 43   21    0  -70   24
-32  -45   33   14   12
-18  -42   -8   -2   26
yields -2

 56   58   15  -59
 49   -6  -13   64
yields -13

 14  -48  -42  -39
-62  -70  -27   28
yields -27

 22   10  -57   60
 17    8  -26   46
  0    1    5    4
yields 5

57  -7   4   4 yields 4

-55   23    0  -49   11    9
-13   19   -7  -28   -6   18
 21   -7   14  -21   13    5
yields 13

-38   14  -27   -2  -55 yields -2

-51  -55  -58  -59  -60  -59  -57 yields -59
---
[[-28   7   6  25   5   3  -6]
 [ 42 -20   9 -15 -21 -29   3]
 [-21   2 -53 -21   5 -21   2]] --> 2

[[ -5  62 -23  32  10]
 [-15  50 -11  44   9]
 [  0  46 -16  28  24]] --> 24

[[  6 -11  46  15   9  29]
 [ 20   8  39  67 -46 -46]
 [ 11 -48 -24  18  55 -68]] --> -68

[[ 30  62 -68  35]
 [-23   2 -19  33]
 [  6  46  24 -27]] --> -27

[[-29 -63  28  35  51  19]
 [ 31 -40   0  -9  -4  -4]
 [  9  17  10  -2  -1   6]] --> 6

[[-50 -38 -64  -1  48]
 [ 61 -64 -39  -3  64]
 [ 50 -65 -25 -25 -21]] --> -21

[[  3 -22 -13  24  21  54  -7]
 [-29   6  37   4  21  23 -24]
 [-11  12   8  14  13  32  34]] --> 34

[[ 12  -3  46 -17 -30 -38  -9]
 [ 68 -22 -58  -4 -14  50  32]
 [ 70 -35 -42  20   7 -35 -63]] --> -63
---
[-23  21  70  13  -7 -27   1] => -23, 1

[[-15   3  14  55]
 [ 38  -3  -5  -9]] => -15, -9

[[-62 -39  -9 -36]
 [-62 -41 -15 -36]] => -62, -36

[ 18  73 -55 -48 -58  52   3] => 18, 3

[-60  -4 -57  -2] => -60, -2

[ 58 -58  45  56 -71 -66 -54] => 58, -54

[[ 62 -22 -48  45]
 [-50 -18  31 -28]] => 62, -28

[ 47 -38 -63  74] => 47, 74

[ 17 -24  55  -6] => 17, -6

[ 16 -26  61  -5   1] => 16, 1
---
[-54  -5 -16  52  61 -57]: 61, -57

[[ 58 -52  26  52  53 -13  -9]
 [ -4  37 -51 -25 -26  32  46]]: 58, -52

[[-57 -51  58  57]
 [-12  -8  62  70]]: 70, -57

[-54 -61  10  12 -33   7]: 12, -61

[  6  37 -15  63   9 -42]: 63, -42

[ -9  18 -14 -53  39]: 39, -53

[[ 19 -11  30  21]
 [-43  66 -44  20]]: 66, -44

[[-68  -4 -10  59  69 -62   6]
 [-64 -36 -32  60  51 -67  -6]]: 69, -68

[[ -1   4 -20  72]
 [ 23  -1 -42  20]
 [ -9 -39 -31  -6]]: 72, -42

[ 54  38 -51 -45  11]: 54, -51
---
array([[-2.2, -0.4,  0.8,  0.7, -1.1,  0.0, -0.9],
       [ 2.1, -0.6,  0.6,  1.0,  0.5,  0.5, -1.8]]) => 2.1

array([[  11.0, -123.9,  -29.2,   84.9,  138.9, -127.3,   82.2],
       [  10.9,   78.6,   23.3,  -44.9,  -86.1,  119.6,  -71.0]]) => 138.9

array([-9.36, -5.46, 12.15, -0.21]) => 12.15

array([-0.155, -0.066,  0.125,  0.168, -0.061]) => 0.168

array([-127.880,  -43.893, -119.557,  116.917,  -30.433]) => 116.917

array([[ 0.0,  0.1,  0.0,  0.2,  0.1,  0.3, -0.2],
       [-1.6,  2.3, -1.9, -0.8, -0.9, -1.2, -0.3]]) => 2.3

array([[ 0.21,  0.12, -0.01, -0.11, -0.14, -0.08,  0.02],
       [ 0.07,  0.03, -0.04, -0.07, -0.04,  0.04,  0.13],
       [-0.08, -0.14, -0.11, -0.02,  0.09,  0.14,  0.13]]) => 0.21

array([ 0.9, -0.1,  0.4,  0.0, -1.6, -2.0,  1.9]) => 1.9

array([-0.07, -0.01,  0.02, -0.14,  0.18, -0.04, -0.07]) => 0.18
---
[[ 27   2 -27   2  -5 -60]
 [ -4  -5  12  -7  16  28]
 [ 30 -34 -62  11  24 -50]] >> -50

[[-13  31 -36  40]
 [-61  67 -28  16]] >> -28

[ 20  52 -74  14  17] >> 17

[54 35 42 58 23] >> 42

[[-36  40 -15  69  -4 -35  22]
 [-26  41 -13  73  -4 -43  23]
 [ 23  27  -8  65 -12 -69  11]] >> -36

[[ 27  23  21  13 -23  57   5]
 [-17  27 -20   3   8 -40 -17]] >> -20

[-19 -74 -43 -13 -21 -27  28] >> -27

[-69  14 -37  13] >> 13

[  9  41 -16 -36  72] >> 9

[-18 -33  23  70] >> 23
